Here is a tiny trained network, its code and every weight. The questions are about switching its units off for an input and a target symbol, where a switched-off unit gives its printed mean instead of its output.

import numpy as np


def w(rows, s, z=0):
    codes = np.array(rows[::2]) - 128.0
    scale = np.full(codes.shape[1], s)
    scale[-1] = z or s
    return codes * scale


def f(y):
    return y / 2 * (1 + np.tanh(0.7978845608 * (y + 0.044715 * y**3)))


def softmax(a):
    e = np.exp(a - a.max(-1, keepdims=True))
    return e / e.sum(-1, keepdims=True)


def log_softmax(a):
    a = a - a.max(-1, keepdims=True)
    return a - np.log(np.exp(a).sum(-1, keepdims=True))


def net(x, mask):
    ids = ['ΓΔΘΛΠαεζηψ'.index(c) for c in x.split()]
    T = len(ids)
    res = E[ids] + P[:T]
    r = res
    for j in range(2):
        rows = slice(2 * j, 2 * j + 2)
        q, k, v = (r @ M[0][rows].T for M in (Q, K, V))
        z = softmax(np.where(np.tri(T) > 0, q @ k.T / 2**0.5, -1e9)) @ v
        o = O[0][rows]
        res = res + np.where(mask[j], z, o[:, -1]) @ o[:, :-1]
    y = f(res @ A[0][:, :-1].T + A[0][:, -1])
    res = res + np.where(mask[2:10], y, B[0][:, -1]) @ B[0][:, :-1]
    return log_softmax(res[-1] @ U[:, :-1].T + U[:, -1])


Q, K, V, O, A, B = {}, {}, {}, {}, {}, {}
E = w([
[197,90,125,42,157,197],'Γ',
[107,165,191,114,111,155],'Δ',
[127,184,135,110,114,230],'Θ',
[140,28,178,166,71,120],'Λ',
[77,237,175,138,112,192],'Π',
[47,138,110,244,127,206],'α',
[97,55,96,249,179,141],'ε',
[219,150,85,164,66,211],'ζ',
[42,49,242,187,133,89],'η',
[4,118,203,218,142,158],'ψ',
],0.012)
P = w([
[54,115,93,204,60,210],'0',
[255,154,241,118,80,53],'1',
[197,132,143,57,78,96],'2',
[171,132,162,107,123,113],'3',
[119,117,135,216,150,148],'4',
[167,54,184,244,137,83],'5',
],0.0086)
Q[0] = w([
[176,143,183,188,181,158],'head 0',
[97,121,158,124,67,164],'head 0',
[169,119,154,136,91,95],'head 1',
[161,135,254,161,105,213],'head 1',
],0.0077)
K[0] = w([
[81,131,81,160,178,167],'head 0',
[131,89,125,104,207,2],'head 0',
[131,152,169,199,177,145],'head 1',
[59,130,61,139,107,209],'head 1',
],0.0098)
V[0] = w([
[89,241,181,71,7,142],'head 0',
[39,74,160,130,128,62],'head 0',
[63,178,174,200,174,69],'head 1',
[165,40,169,104,78,45],'head 1',
],0.011)
O[0] = w([
[108,56,163,253,239,156,155],'head 0',
[154,200,108,47,188,255,165],'head 0',
[185,75,106,55,248,196,208],'head 1',
[174,180,214,157,76,231,2],'head 1',
],0.0087,0.0066)
A[0] = w([
[175,156,211,137,121,213,41],'neuron 0',
[88,57,109,68,188,110,2],'neuron 1',
[147,174,206,231,77,207,211],'neuron 2',
[126,226,255,198,77,177,201],'neuron 3',
[26,141,131,130,117,174,250],'neuron 4',
[137,100,60,138,190,132,10],'neuron 5',
[189,194,146,88,128,238,163],'neuron 6',
[94,148,67,153,17,132,110],'neuron 7',
],0.008,0.0068)
B[0] = w([
[26,18,63,154,203,77,136],'neuron 0',
[154,136,54,135,116,127,171],'neuron 1',
[203,6,174,14,138,80,206],'neuron 2',
[157,11,50,69,147,68,177],'neuron 3',
[203,149,204,108,87,56,255],'neuron 4',
[224,29,73,1,254,95,164],'neuron 5',
[23,81,118,165,118,170,228],'neuron 6',
[158,138,176,131,115,127,153],'neuron 7',
],0.0084,0.0062)
U = w([
[148,120,134,92,119,66,41],'Γ',
[192,121,254,177,189,202,252],'Δ',
[21,140,97,236,175,74,193],'Θ',
[148,66,137,81,126,155,17],'Λ',
[108,97,77,191,207,105,21],'Π',
[120,132,37,95,187,58,22],'α',
[73,158,110,15,106,132,254],'ε',
[93,106,126,162,127,60,59],'ζ',
[79,61,155,127,155,205,38],'η',
[178,150,134,106,238,246,65],'ψ',
],0.0073,0.0081)

Each question gives the input, a string of symbols that net reads in full, and the target symbol t.
The units are the heads (2 rows each of Q, K, V and O) and the neurons (one row each of A and B). Each row of codes is followed by its name. A weight is (code - 128) times the scale printed after its matrix; where a second scale follows, it is the last column's (O, A, B and U).
mask holds one flag per unit, heads first, then neurons. A switched-off unit (its flag False) gives its mean, the last column of its rows in O or B, instead of its output. The means were averaged over made-up inputs and are rounded, as every weight is.
A unit's drop is (log p(t) with every unit on - log p(t) with that unit switched off) / (log p(t) with every unit on - log p(t) with every unit switched off).
The circuit of an input: a set's keep is (log p(t) with only the set's units on - log p(t) with every unit switched off) / (log p(t) with every unit on - log p(t) with every unit switched off). Starting from all 10 units, units are removed one at a time, each time the one whose removal leaves the highest keep (on an exact tie, the one counted first), for as long as the keep stays at least 0.8.
units of the circuit, in order: the units of the circuit, biggest drop first
k most important neurons: the k neurons with the biggest drops, biggest first
which heads matter: for each layer, one digit per head in row order, 1 if its drop is at least 0.15 and else 0, layers parted by /
drop when u is switched off: that unit's drop, to one decimal
input Θ ψ Θ ε, target Θ: units of the circuit, in order => (head 0)
input η Δ Δ, target η: which heads matter => 01
input ψ Π Π, target ψ: units of the circuit, in order => (head 1; head 0; neuron 5)
input Θ Δ Δ, target Θ: units of the circuit, in order => (head 1; head 0)
input ε Δ Θ, target Δ: units of the circuit, in order => (head 0; neuron 3)
input Δ Δ ε, target Δ: units of the circuit, in order => (head 1; head 0)
input Δ α Δ Δ, target Δ: units of the circuit, in order => (head 0; neuron 6)
input η η Δ Δ, target η: units of the circuit, in order => (head 1; neuron 6; neuron 0; head 0)
input Γ η Δ, target Γ: units of the circuit, in order => (head 1; neuron 3; neuron 2)
input Δ Δ Γ, target Δ: units of the circuit, in order => (head 0; head 1)
input Λ η Θ, target Λ: units of the circuit, in order => (head 1; neuron 2; neuron 3)
input α α η, target α: units of the circuit, in order => (head 1; neuron 1)
input α Δ Γ Δ Δ, target α: 3 most important neurons => (neuron 5; neuron 1; neuron 6)
input Θ Θ α ψ, target Θ: units of the circuit, in order => (head 1; neuron 2)
input α α η Δ ψ, target α: 2 most important neurons => (neuron 5; neuron 1)
input ψ η ε, target η: 2 most important neurons => (neuron 6; neuron 0)
input Λ ψ Δ, target Λ: 2 most important neurons => (neuron 2; neuron 3)
input ψ Δ α ψ, target ψ: 2 most important neurons => (neuron 5; neuron 1)
input Δ Δ η Δ ψ ε, target ψ: 2 most important neurons => (neuron 5; neuron 4)
input ε Δ Γ ε Δ Γ, target ε: drop when head 0 is switched off => 1.2
input ψ ψ Θ η, target ψ: drop when head 1 is switched off => 0.6
input α Δ ε, target Δ: drop when neuron 1 is switched off => 0.1
input η Δ ζ, target η: 3 most important neurons => (neuron 6; neuron 0; neuron 4)
